(in the rows, 128 means zero)
Each row of numbers belongs to one of the objects below and depends on some of the facts about them. Some rows are named. Which object is each other row?

Known rows:
grulek: [112 156 122 133 137 108 132 120 157  89 127 141 140 128 141 160 107 114
 126 130 170 139 145 137  84 111  29 147 125 132  90 121 182 126 134 100
 130 147]
leka: [117 134 123 119 135 119 124 126  79 149 114 127  98 118 169 129  95 116
 124 147 152 110 137 109 130 102  85 125 108 129 195 142 164 131 128 130
 122 140]
sorak: [134 117 140 129 132 147 125 120 114 111 147 123 128 112 134 145 114 124
 130 129 135 126 125 145 102 134  93 131 126 119 130 128 159 129 131 130
 129 133]
ploval: [ 89 165  98 139 135 114 141 103 187 130  85 134 147 174 106 147 187 118
 134 167 154 138 147 100 183 127 111 139 126  93 134 117 164 140 119 148
 154 136]
mogrifor: [120 138 180 140  98 128 129 136 132 145 127 122 134 132  85 117  87 122
 121 132  82 115 143 158 104 105 177 111 143 146  98 114  39 121 157 123
 128 134]
zimek: [124 147 153 129 126 137 129 125 142 168 133 128 118 126 100  99  85 116
 116 105  97 141 130 163 117 116 211 113 147 133 103 137  43 133 139  94
 137 113]
raklali: [124 115 141 134 137 143 125 120  84 121 119 124 114 110 146 100 112 115
 133 123 133 120 131 135 121 134  99 132 109 140 177 126 157 133 127 132
 133 140]
stedok: [122 124 146 129  81  77 125 151  82 126 158 147  98 141 151 161  98 127
 110 158 123 122 134  95  69  90 116 123 137 174 120 130 112 113 166  86
 108 145]
zibra: [101 175  82 135 152  67 128  97 149 188  56 137 136 167 139  73 186 104
 123 129 135 150 149 124 195 132 214 131 114 155 130 107 141 144 135  92
 135 140]
begre: [133 121 137 130 127 146 125 121 110 113 144 123 122 118 129 146 126 126
 133 134 132 124 124 136 117 135  95 134 124 124 135 131 156 133 130 134
 129 133]
mafim: [112 128 139 124 120 120 129 138  69 120 124 140  82 119 171 141  80 120
 121 140 156 119 142  93  94  90  63 139 109 160 210 150 159 142 119  95
 122 138]
folim: [125 130 130 135 135 136 127 117 135 104 138 127 138 118 125 136 125 118
 133 130 147 134 131 146  99 138  77 139 125 125 107 120 165 129 136 122
 136 141]
gagobron: [147 101 153 136 111 126 124 143 105 108 128 129 148 123 114 112 132 138
 116 135 109 116 126 123  96 130 123 122 126 137 110 105 119 113 141 136
 116 133]
brotol: [131 108 140 114  78 107 117 152  70 165 181 137  38 142 169 155  99 127
 126 151 110 113 119  98 129 102 194 110 135 163 168 165  78 124 157 122
 112 126]
zuvu: [122 130 127 123 114 118 130 143 103 113 149 142  96 125 153 189  93 131
 121 144 153 124 131  91  82  94  47 141 128 141 171 156 165 138 127  90
 121 130]
kostige: [ 91 120 113 144 118  90 130 149 140  93 116 138 136 164 126 126 167 144
 142 124 109 126 131  88 171 112 152 153 133 170 167 142  89 120  99  92
 131 134]
kluzar: [132 137 131 129 124 150 137 140 139 130 142 113 129 120 117 151 103 118
 135 110 107 136 130 136 113 115  75 126 137 127 166 127 136 133 140 142
 134 126]

There are 3 kinds of fact about the objects: β, π, Λ.
β: belongs to class; π: hangs directly under; Λ: refers to
β 233 <- besa, brebe, floplun, floti, klokol, miras, plire, vubrel
β 903 <- bevok, busitre, klidus, loze, muganel, nidrepi, pebatrir, ploval, ramil, stigrum, tadri, tepu, zibra, ziton, zogram
β 262 <- botrom, draru, dugruku, flestir, grolak, sorak, tidras
β 26 <- brezor, dramak, flegober, taskes, tibun
β 242 <- brimigo, dezuk, dragrile, kibri, mobul, nuklik, nuskimon
β 801 <- brosko, flatruk, flilim, fluskon, kliza, kostige, kugrir, legor, saflolam
β 649 <- brotol, gazote, giki, statum, togur, viful
β 223 <- detriflis, drezuk, driskal, fleplesti, gatraflan, plabrur, tesis, trekluk
β 285 <- dogran, kivos, klikefle, leka, stotu
β 706 <- dolek, filuk, flagro, flodrer, folim, lera, truler
β 936 <- draflur, guplusas
β 561 <- drilestol, drokan, mafim, noskar, stedok, zudin, zuvu
β 342 <- droru, grulek, klopli, miskon, sesku, zoflos
β 110 <- greni, sodrol
β 977 <- mivovum, roste, stustek
β 887 <- nadupin, skiza
{begre, dogran, draflir, kliza, tepu, zuvu} π dretal
{beklek, doklaver, drilestol, ramil} π stubrono
{besa, droru, grebor, leka, mafim, mivovum, nuskimon, plifler, raklali, viful, zibra} π lepe
{bevok, brotol} π kode
{biral, flibun, kivos, klenafo, nadupin, nidrepi, noskar, tesis, vevol} π groskam
{botrom, dramak, driskal, filuk, pebatrir} π skegugul
{brebe, nuklik, tadri} π laflom
{brezor, drokan, gatraflan, stustek} π flebes
{brimigo, drezuk, flestir, folim, guplusas, kugrir, skitis, sodrol} π ditran
{brosko, busitre, disul, draru, giki, gosive, plire, sudafli} π stebri
{detriflis, klikefle, klokol} π trinak
{dezuk, flatruk, fodri, klidus, klopli, lera, noskon, plabrur, taskes, tidras} π miple
{dolek, zudin} π brafil
{draflur, flilim, grulek, kibri, stotu, vubrel} π sotoba
{dragrile, flesta, floti, gamik} π kluzar
{drivis, legor} π kliplel
{drobriflas, statum} π stodoplol
{dugruku, floda, floplun, fluskon, ploval, roste, tranis, trekluk, truler} π mobo
{flagro, fleplesti, gagobron, gazote, greni, grolak, mobul, sesku, stedok, zeskek, ziton} π mogrifor
{flegober, kostige, muganel} π fostu
{flodrer, pebus, saflolam, stigrum} π molek
{guti, sorak, togur} π skidan
{loze, skiza} π pokles
{miras, zoflos} π zimek
{miskon, tibun, zogram} π geskos
beklek Λ [grolak, flodrer]
besa Λ [vevol, kliza, flodrer]
bevok Λ [tibun, viful, vevol, flodrer]
biral Λ [tadri, vevol]
botrom Λ [tibun]
brafil Λ [lepe]
brebe Λ [flodrer]
brimigo Λ [pebatrir]
brotol Λ [tibun, dolek, floti]
dezuk Λ [stedok, brotol]
dolek Λ [tibun]
draflur Λ [driskal, dretal]
dragrile Λ [drilestol, filuk, flodrer]
dramak Λ [vevol]
draru Λ [viful]
drezuk Λ [zibra, vevol, kliza]
drilestol Λ [molek, flodrer]
driskal Λ [roste]
drivis Λ [tibun, dolek]
drobriflas Λ [drivis, flodrer]
drokan Λ [vevol, flodrer]
filuk Λ [flodrer]
flagro Λ [drobriflas, dogran]
flegober Λ [dragrile, lepe]
flestir Λ [klenafo, kode, brebe]
floplun Λ [ziton, dolek, kliza]
floti Λ [molek, flodrer]
fluskon Λ [floti, stotu, flodrer]
gagobron Λ [dogran, tepu]
geskos Λ [pebatrir, flestir]
gosive Λ [flodrer]
guti Λ [lepe, flodrer, fluskon, gamik]
kibri Λ [molek, draflir, flodrer]
kivos Λ [driskal]
klenafo Λ [kliza, stotu]
kliza Λ [dolek]
klopli Λ [kode]
kode Λ [dolek, flodrer]
kostige Λ [vevol, brotol]
laflom Λ [vevol]
lepe Λ [besa]
lera Λ [dolek]
loze Λ [tepu, driskal, fluskon, gamik]
mogrifor Λ [pebatrir, dolek]
molek Λ [pebatrir]
nadupin Λ [vevol, flodrer]
pebus Λ [gamik]
plabrur Λ [kode, zeskek, flodrer]
pokles Λ [drobriflas, flodrer]
roste Λ [stotu]
saflolam Λ [pebatrir]
skegugul Λ [viful]
skidan Λ [zoflos]
skiza Λ [zimek, molek, flodrer]
sodrol Λ [sotoba]
sotoba Λ [brimigo]
statum Λ [laflom]
stedok Λ [drivis, viful, dolek, bevok]
stodoplol Λ [kode, filuk]
stotu Λ [molek, flodrer]
sudafli Λ [flodrer]
tadri Λ [flodrer]
taskes Λ [kode]
tepu Λ [stotu, flodrer]
tesis Λ [pokles, plabrur, vevol, drokan]
tibun Λ [flodrer]
tranis Λ [sudafli, draru]
trinak Λ [pebatrir]
truler Λ [floti]
viful Λ [tibun, flodrer]
zeskek Λ [flodrer]
zibra Λ [tibun, flodrer]
zimek Λ [pebatrir, dolek, flodrer]
ziton Λ [sudafli, dezuk, roste, drokan]
zoflos Λ [flodrer]

Which object is each row?
No name comes twice in this set of rows, the named rows included.
[136 125 118 122 116 115 130 150 119 106 146 135  78 120 159 189  86 136
 120 137 156 118 131 108  97  82  72 158 137 152 149 165 163 137 142  77
 112 126] : noskar
[149 120 130 132 131 146 125 123 131 107 142 118 109 112 137 144 124 131
 131 126 134 119 124 153 127 132 112 149 136 133 107 141 162 132 139 119
 123 130] : flibun
[105 192  93 128 152  87 136 131 180 151  85 135 146 153  84 186 192 125
 144 144 154 122 150 113 190 133  92 135 107 128  89 116 163 152 104 156
 131 141] : klidus
[117 167  84 138 138 102 135 110 204 132  70 124 124 153 108 154 185 133
 133 143 157 118 152 129 198 118 133 164 131 124  88 122 181 145 138 137
 129 138] : nidrepi
[139 118 146 135 117 138 123 126  91 122 138 124 156 118 114 143 125 128
 119 148 123 114 131 140  81 129  66 129 128 133 131 114 154 127 146 122
 117 140] : grolak
[117 128 139 129 122 164 140 125 131 123 153 119 142 132 120 144 104 114
 138 125 110 146 125 121 106 117  86 122 142 104 177 128 130 133 130 150
 147 120] : mobo
[109 153 102 135 136  86 143 129 204 121  58 139 136 162 111 118 181 135
 132 143 149 129 148  96 191 120 161 134 121 116  80 104 135 129 118 171
 134 138] : loze
[159  95 134 127 122 128 131 146 150  81 130 128  97 113 144 107 119 147
 127 109 140 121 119 130 128 133 168 136 133 134  77 124 130 116 136 149
 114 124] : klenafo
[132 111 135 130 122 121 124 129 127 102 152 130 113 124 155 122 109 129
 126 124 131 131 122 140 107 142 144 121 129 133 104 122 123 108 140 137
 125 138] : draru
[128 166  83 124 149  90 139 117 193 155  51 142 152 157 114 100 190 134
 117 130 151 149 136  99 187 128 193 130 129 120  75 112 141 139 117 130
 130 112] : tepu
[117 151 128 140 126  99 131 125 127  99 117 140 176 127 119 157 120 121
 111 146 148 130 150 134  58 108   2 144 127 140  90 102 185 120 152 102
 123 154] : sesku

Now the same objects, written a new way:
Some objects and their rows:
vubrel: [ 93 179 129 108 143 105 156 136 101 149 149 169 114 126 194 164 126  93
 153 150 118 170 139 104 123 157 131 102 137 104 180 105  63 102]
kibri: [153 179 102 153 134 104 129 122 120 130 118 102 148 148 118 111 119  90
 152  97 125 171 151 101 118 156 128 134  98 103 167 104  72 112]
mobul: [150 173 102 114 146 104 159 146 116 147 124 157 103 100 176 156 109 141
 104 145 154 169 152 191 135 178 127 107 142 105 170 103  78 103]
sorak: [163 180  98 158 114  98 129 136 177 150 171 152 114  99  80 158 123 119
  83  76 158 171 137 187 118 175 137 135 146 106 142 135 140 133]
mafim: [116 159 104 119 111 112 116  68  98 121 100 154  95  95 181 109 120  99
 118 142 125 118 131 109 116 164 133 102 132 114 151 159  73 144]
flilim: [102  85 100 109  97 145 122  68  98  68  91 164  96 100 196  64 111 108
 150 145 154 146 164 110 134 181 192 103  72 111 170 179 118 140]
kostige: [ 97 151 114 143 102 147 144  64  98  60  98  98 110 148 211  55 119 149
 141 142 151 152 149  90 130 176 214 104  86 112 151 188 105 131]
ploval: [117 108  93 135  90 131 126  77 175 147 150 166  92  97  80 149 124 167
 131  88 171 101 131 132 119 155 163 146 131 151 113 186 185 141]
guplusas: [139 100 120 113  94 121 136  90 149 100 140 136 154  97  89 138  71 126
 150 139 142 173 163 200 138 180 148 127 138 144 115 128 109 134]
skidan: [107 117 111 128 147 134 137 121 137 129 149  98 132 108 140  80 125 146
 117  89 129 118 141 176 130 139 150 139  90 132 109 124 147 138]
guti: [138 158  98 164 123 122 126 131 160 125 136 103 132 130 125 108 112 120
 159  88 132 130 137 107 121 145 135 157  67 146 113 153 151 125]
kliplel: [109  84 110  99 142 130 125  96 133 140 156 142 134  93 108 125 124 151
 107  93 122 148 141 193 133 157 165 114 128 130 130 132 139 142]
stodoplol: [104 112 109 138 148 136 138 126 141 138 158  99 128 110 139  67 127 133
 117  89 129 105 140 186 130 136 139 156  64 132 103 114 152 133]
trinak: [ 98 157 113 103 137 106 163  76 119  83 154  97  94 116  87  98 125 146
 101 107 114 145 153 157 124 130 156 105  53 134 111 106 128 134]
flibun: [116 111 107 148  97 109 118 108 158 133 157 153  89  95 111 107 109 108
 142 124 118 159 167 152 144 172 200 116 140 145 157 169  95 141]
kode: [158 107 105 159 148 119 122 119 146 130 145 100 148 136 152  78 125 158
 147  69 128  66 146 115 122 133 149 168  52 114 105 104 152 142]
zeskek: [169 164  94 162 152 105 130 149 151 113 113  96 132 125 189 158  89 168
 161  72 125 147 129  96 122 153 131 159  56 147 143 158 145 109]

Rows to name:
No name comes twice in this set of rows, the named rows included.
[111  85 110 103  99 145 118  67  91  51  94 168 107 110 196  84 124  89
 138 141 147 158 151  99 132 183 207 100  47 110 132 164 125 135] : flatruk
[126 137 114 160  92 136 132  69  96  61  93 124  88 147 207  60 120 154
 137 147 175  70 166  92 135 164 203 118  52 101 110 127 125 143] : kliza
[148 104  99 135 154 133 122 129 133 126 131 104 163 126 139 107 123 148
 147  67 115 115 135 112 122 139 147 156  69 134 135 124 141 138] : pokles
[ 98 179 114 112 102 102 171  75 111  89 136  95  85 149  76 103 117  94
 100 144 117 167 164 101 117 132 135  99  66 104 153 104  72 110] : brimigo
[141 172  94 169 138 118 150 149 174 121 163 115  86 103 152  87 120 167
  93 107 166 103 122 164 135 143 135 158  53 158  94 191 181 112] : ziton
[106  82 109 111 138 125 129 110 142 137 161 131 110  96 119  82 120 129
 116  93 115 157 166 191 146 162 199 109 139 135 157 136 103 146] : groskam
[163 174 101 153 115 100 120 146 179 129 177 169 126 113  79 164 125  93
  85  74 153 172 115 179 118 181 137 139 138 104 106 116 151 121] : tidras
[107 153 119 145 148 125 127 105 114 121 155 100 130 100 164  72 122 128
  97 103 122 102 117 185 122 134 131 141  96 149  95 154 112 139] : lepe
[115  80 118 101 138 135 120 117 132  92 152 162 147  95 100 147 126 128
  98  85 117 161 123 193 135 177 182 116 106 126 104 121 150 134] : miple
[ 92 156 102 106  97 131 144  64  97  57  95 100  83 137 159  57 114 108
 142 151 121 137 169  88 123 134 182 101  41 115 147 138  93 135] : saflolam
[152 173  96 173 120 102 141 150 176 151 177 105  99 134  76  84 125  90
  83  77 175 158 137 177 120 148 131 172 123 105 107 120 161 116] : flestir
[113 163 106 160 105 120 136 122 160 133 150 111 103 117 125  89 119 125
 138 126 145 134 141 149 126 148 143 149  98 142 106 151 153 123] : pebus

Now the same objects, written a new way:
Some rows with their names:
raklali: [123 130 129 131 129 144 109 153 116 114 139 165 101 123 135 147 129 131
 126 114 118 111 124 152 128 116 144 127  88]
gazote: [143 138  98 106 142 141 115 152  95 105 143 168 106 146 150 125 108 151
 126 136 103 146 115 172 145 153 148 120 124]
doklaver: [148 121 140 124 125 142 111 136 123 129 142 149 113 115 139 142 121 127
 126 113 108 129 122 148 135 121 145 115 106]
drobriflas: [156 134 121 133 153 121 116 130 122 131 120 141 129 119 133 142 126 110
 133 120 119 136 135 141 135 127 135 131 108]
flibun: [149 109 144 119 122 158 107 149 175 124 132 145 115 113 132 133 119 135
 130 113 109 132 126 147 133 121 155 116 110]
lera: [127 127 109 149 129 151 125 101  79 160 127 161 147 119 123 118 113  81
 135  77 123 144 136 118 126 138 115 130  80]
biral: [159 136 134 131 147 112 122 156 182 107 112 140 136 111 124 135 109 149
 127 111 116 143 135 136 126 113 138 140 111]
mobo: [137 129 133 146 141 137 122  69 129 129 153 148  89 107 119 162 106  83
 115 133 116 118 124 136 156 138 158  96 125]
laflom: [134 149 106 140 154 115 126 113 162 127 125 152 120 102 123 140 107  96
 124 132 105 121 130 129 147 138 155 146 116]
beklek: [146 140 138 133 148 119 118 124 139 128 122 141 129 119 133 141 119 124
 121 120 128 144 134 142 126 124 125 132 114]
kugrir: [135 110 105 108 132 152 107 150  92 111 135 170 114 123 117 162  98 171
 131 122 109 147 127 168 148 119 151 118 113]
detriflis: [114 123  72 140  96 136 119 115 145 117 142 162 119 141 163 116 112 135
 140 135 113 152 122 134 142 113 146 111 120]
filuk: [139 105  94 140 127 116 134 109 117 127 130 131 148 124 161 132 135  94
 128 112 128 146 145 121 140 132 136 127  69]
fluskon: [153 108  91 128 158 114  98 111  69 136 127 155 112 125 126 176 107 137
 126 145 140 167 139 162 151 125 129 120 133]
flagro: [145 106 109 131 141 115 133 106  92 137 144 154 145 123 168 127 126 115
 121 105 121 161 126 114 114 138 126 147  82]
nidrepi: [118 125 173 122  78 160 108 111 212 186 113 104 140  97 166 151 143 171
 141 158  99 109 114  99 105  66 145 122 142]
sorak: [113 100  84 139  87 143 126 105 133 129 144 152 129 129 170 128 121 143
 137 127 114 145 125 117 129 106 147 121 102]

Name these rows:
No name comes twice in this set of rows, the named rows included.
[131 147  79 154 127  99 132 109 163 107 119 160 141 145 144 119  99 139
 136 127 123 168 128 123 127 114 120 135 129] : drezuk
[112 163 131 146 113 121 114 104 160 174 100 111 134 106 159 171 151 150
 142 160 115  96 121  90  98  57 116 146 131] : zibra
[135 103  65 158 116 116  85 116 111 150 138 165 105 131 182 116 126 109
 149 161 138 168 125 131 143 133 136 126 133] : driskal
[127 161 157 140 113 139 125  84 156 180  98 104 149 101 155 165 134 151
 143 153 108 115 118  92  96  68 108 140 156] : bevok
[118 156  82 158 111 107 128 110 116 141 120 147 152 142 155 105 109 137
 138 135 130 158 138 137 143 115 114 136 107] : plabrur
[132  88 111 136 113 135 127 115 119 120 149 156 128 117 153 126 121 115
 127  92 116 141 128 125 133 125 145 118  71] : folim
[146  95 103 150 142 116 128  81 107 125 139 148 134 124 142 143 121  90
 124 100 136 157 138 116 129 121 121 115  86] : truler
[145 158  98 134 156 118 119 153 134  86 128 167 112 138 121 130  91 153
 131 121 114 154 124 166 150 125 139 127 128] : statum
[144 111 117 144 143 132  80 112 127 155 142 160  87  95 130 137 125  80
 128 151 125 127 124 132 149 153 163 135 130] : dretal
[119 116  81 144 100 132 129  88 125 108 146 156 117 146 163 129 106 122
 137 134 122 149 120 132 147 109 142  95 121] : trekluk
[127 143 103 103 165 150 118  91 116 166 124 144 136 126 114 137 124  75
 108 121 101 137 119 130 114 199 136 154 140] : mogrifor
[119 125  78 124 105 128 128 111 111 126 149 166 124 150 190 112 119 139
 136 139 108 153 116 133 137 131 141 121 116] : fleplesti
[132 151 145 137 102 125 126  87 162 180 102 100 148 100 176 161 149 156
 138 176 111 111 126  97 110  67 123 132 136] : tadri

